Here is a tiny trained network, its code and every weight. The questions are about switching its units off for an input and a class, where a switched-off unit gives its printed mean instead of its output.

import numpy as np


def w(rows, s, z=0):
    codes = np.array(rows[::2]) - 128.0
    scale = np.full(codes.shape[1], s)
    scale[-1] = z or s
    return codes * scale


def norm(h):
    return h / np.sqrt((h * h).mean(-1, keepdims=True) + 1e-5)


def f(y):
    return np.maximum(y, 0)


def log_softmax(a):
    a = a - a.max(-1, keepdims=True)
    return a - np.log(np.exp(a).sum(-1, keepdims=True))


def net(x, mask):
    res = np.array(x, float).reshape(1, 3) / 4 @ E
    u = 0
    for l in range(2):
        y = f(norm(res) @ A[l][:, :-1].T + A[l][:, -1])
        res = res + np.where(mask[u : u + 14], y, B[l][:, -1]) @ B[l][:, :-1]
        u += 14
    return log_softmax(norm(res)[-1] @ U[:, :-1].T + U[:, -1])


A, B = {}, {}
E = w([
[32,123,151,126,174,132,81],'x0',
[103,125,251,162,203,128,243],'x1',
[128,184,171,106,137,159,119],'x2',
],0.0025)
A[0] = w([
[60,142,106,128,200,177,77,178],'0.n0',
[205,161,204,150,119,202,169,61],'0.n1',
[177,207,156,113,113,199,110,101],'0.n2',
[157,107,27,150,89,151,149,87],'0.n3',
[3,74,110,189,192,72,185,65],'0.n4',
[68,142,157,107,183,118,73,21],'0.n5',
[145,75,121,212,144,28,106,54],'0.n6',
[181,111,208,198,150,70,194,145],'0.n7',
[88,141,220,155,120,56,169,148],'0.n8',
[116,123,16,89,64,39,39,80],'0.n9',
[143,185,181,139,132,166,187,7],'0.n10',
[103,92,120,54,110,92,154,61],'0.n11',
[188,118,149,208,39,110,212,83],'0.n12',
[200,145,103,139,151,141,177,87],'0.n13',
],0.0034,0.0018)
B[0] = w([
[174,111,174,75,209,120,133,200],'0.n0',
[140,163,77,96,163,88,226,178],'0.n1',
[63,49,121,120,111,163,97,170],'0.n2',
[118,129,100,45,67,64,157,189],'0.n3',
[131,96,156,106,34,224,85,200],'0.n4',
[111,82,173,78,202,164,3,160],'0.n5',
[64,29,106,131,149,128,133,156],'0.n6',
[180,208,116,174,50,227,137,217],'0.n7',
[171,174,92,91,60,111,112,199],'0.n8',
[130,161,193,216,99,111,182,254],'0.n9',
[198,178,159,233,160,118,214,162],'0.n10',
[154,135,125,153,164,131,168,131],'0.n11',
[23,95,159,37,136,93,117,188],'0.n12',
[70,99,158,50,183,58,86,162],'0.n13',
],0.0027,0.0038)
A[1] = w([
[220,142,45,106,85,128,96,136],'1.n0',
[82,103,168,213,89,97,126,119],'1.n1',
[82,30,98,163,123,129,68,225],'1.n2',
[104,156,196,117,140,182,79,174],'1.n3',
[31,135,171,111,218,209,34,19],'1.n4',
[97,66,188,115,144,134,109,205],'1.n5',
[28,185,112,111,58,182,119,246],'1.n6',
[159,125,179,112,106,111,38,124],'1.n7',
[118,3,69,188,196,32,148,91],'1.n8',
[135,246,168,142,153,110,180,41],'1.n9',
[149,120,137,157,116,82,166,198],'1.n10',
[167,143,57,123,48,84,148,138],'1.n11',
[174,237,136,157,168,151,185,40],'1.n12',
[108,107,152,119,203,165,199,178],'1.n13',
],0.004,0.0013)
B[1] = w([
[86,100,182,160,192,121,132,219],'1.n0',
[121,60,110,98,102,141,80,173],'1.n1',
[170,192,168,102,151,119,214,228],'1.n2',
[145,123,60,63,150,103,145,230],'1.n3',
[182,135,24,49,148,211,107,250],'1.n4',
[99,101,112,123,112,156,65,207],'1.n5',
[163,129,98,204,121,81,148,255],'1.n6',
[159,91,88,149,168,135,136,202],'1.n7',
[78,134,192,3,122,130,195,173],'1.n8',
[144,172,110,143,165,10,168,202],'1.n9',
[124,156,112,85,166,165,72,187],'1.n10',
[77,127,178,163,189,165,94,252],'1.n11',
[171,182,92,159,164,51,135,201],'1.n12',
[175,150,76,164,98,94,105,197],'1.n13',
],0.0041,0.0031)
U = w([
[196,225,111,144,156,72,188,156],'0',
[61,89,179,59,140,86,153,148],'1',
[99,106,155,248,152,118,43,148],'2',
[171,118,50,52,158,215,84,150],'3',
[154,90,129,180,37,189,167,124],'4',
[130,188,171,118,71,165,89,10],'5',
[132,194,176,113,61,162,82,2],'6',
[121,201,172,116,65,170,86,4],'7',
],0.014,0.013)

Each question gives the input, the list of numbers given to net, and the class t.
The units are the neurons (one row each of A and B). Each row of codes is followed by its name. A weight is (code - 128) times the scale printed after its matrix; where a second scale follows, it is the last column's (A, B and U).
mask holds one flag per neuron, layer by layer. A switched-off neuron (its flag False) gives its mean, the last column of its row in B, instead of its output. The means were averaged over made-up inputs and are rounded, as every weight is.
A unit's drop is (log p(t) with every unit on - log p(t) with that unit switched off) / (log p(t) with every unit on - log p(t) with every unit switched off).
The circuit of an input: a set's keep is (log p(t) with only the set's units on - log p(t) with every unit switched off) / (log p(t) with every unit on - log p(t) with every unit switched off). Starting from the 12 units with the biggest drops (on a tie, the unit counted first), units are removed one at a time, each time the one whose removal leaves the highest keep (on an exact tie, the one counted first), for as long as the keep stays at least 0.8.
circuit, biggest first: the units of the circuit, biggest drop first
most important unit: the unit with the biggest drop
top k neurons: the k neurons with the biggest drops, biggest first
top k neurons in layer l: the k neurons of layer l with the biggest drops, biggest first
drop when u is switched off: that unit's drop, to one decimal
input [3,4,-5], class 4: circuit, biggest first => [0.n7 0.n4]
input [4,5,-3], class 3: top 2 neurons in layer 0 => [0.n4 0.n9]
input [4,-1,-8], class 1: circuit, biggest first => [1.n8]
input [6,-3,-7], class 1: top 3 neurons => [1.n8 0.n7 0.n9]
input [-3,-2,-2], class 1: top 3 neurons => [0.n7 0.n4 0.n8]
input [0,-3,-4], class 1: top 3 neurons in layer 0 => [0.n7 0.n4 0.n8]
input [2,2,0], class 3: top 3 neurons => [0.n4 0.n9 0.n5]
input [8,8,3], class 3: top 2 neurons => [1.n4 0.n9]
input [0,7,-6], class 4: top 3 neurons in layer 1 => [1.n2 1.n1 1.n3]
input [-6,-8,3], class 2: top 3 neurons in layer 1 => [1.n0 1.n11 1.n4]
input [7,-8,-8], class 1: top 3 neurons => [1.n8 0.n7 1.n2]
input [-7,-6,-6], class 1: top 3 neurons in layer 0 => [0.n7 0.n4 0.n3]
input [-2,2,-7], class 4: top 2 neurons => [0.n7 0.n4]
input [5,2,-8], class 3: top neuron => [0.n4]
input [0,6,-6], class 4: drop when 0.n4 is switched off => 1.0
input [-6,-7,-8], class 1: drop when 0.n9 is switched off => -0.1
input [-2,-4,-7], class 1: drop when 0.n7 is switched off => 0.2
input [0,-5,1], class 2: drop when 1.n9 is switched off => 0.0
input [2,-7,-8], class 1: top 2 neurons => [1.n8 0.n7]
input [5,5,-1], class 3: most important unit => 0.n4
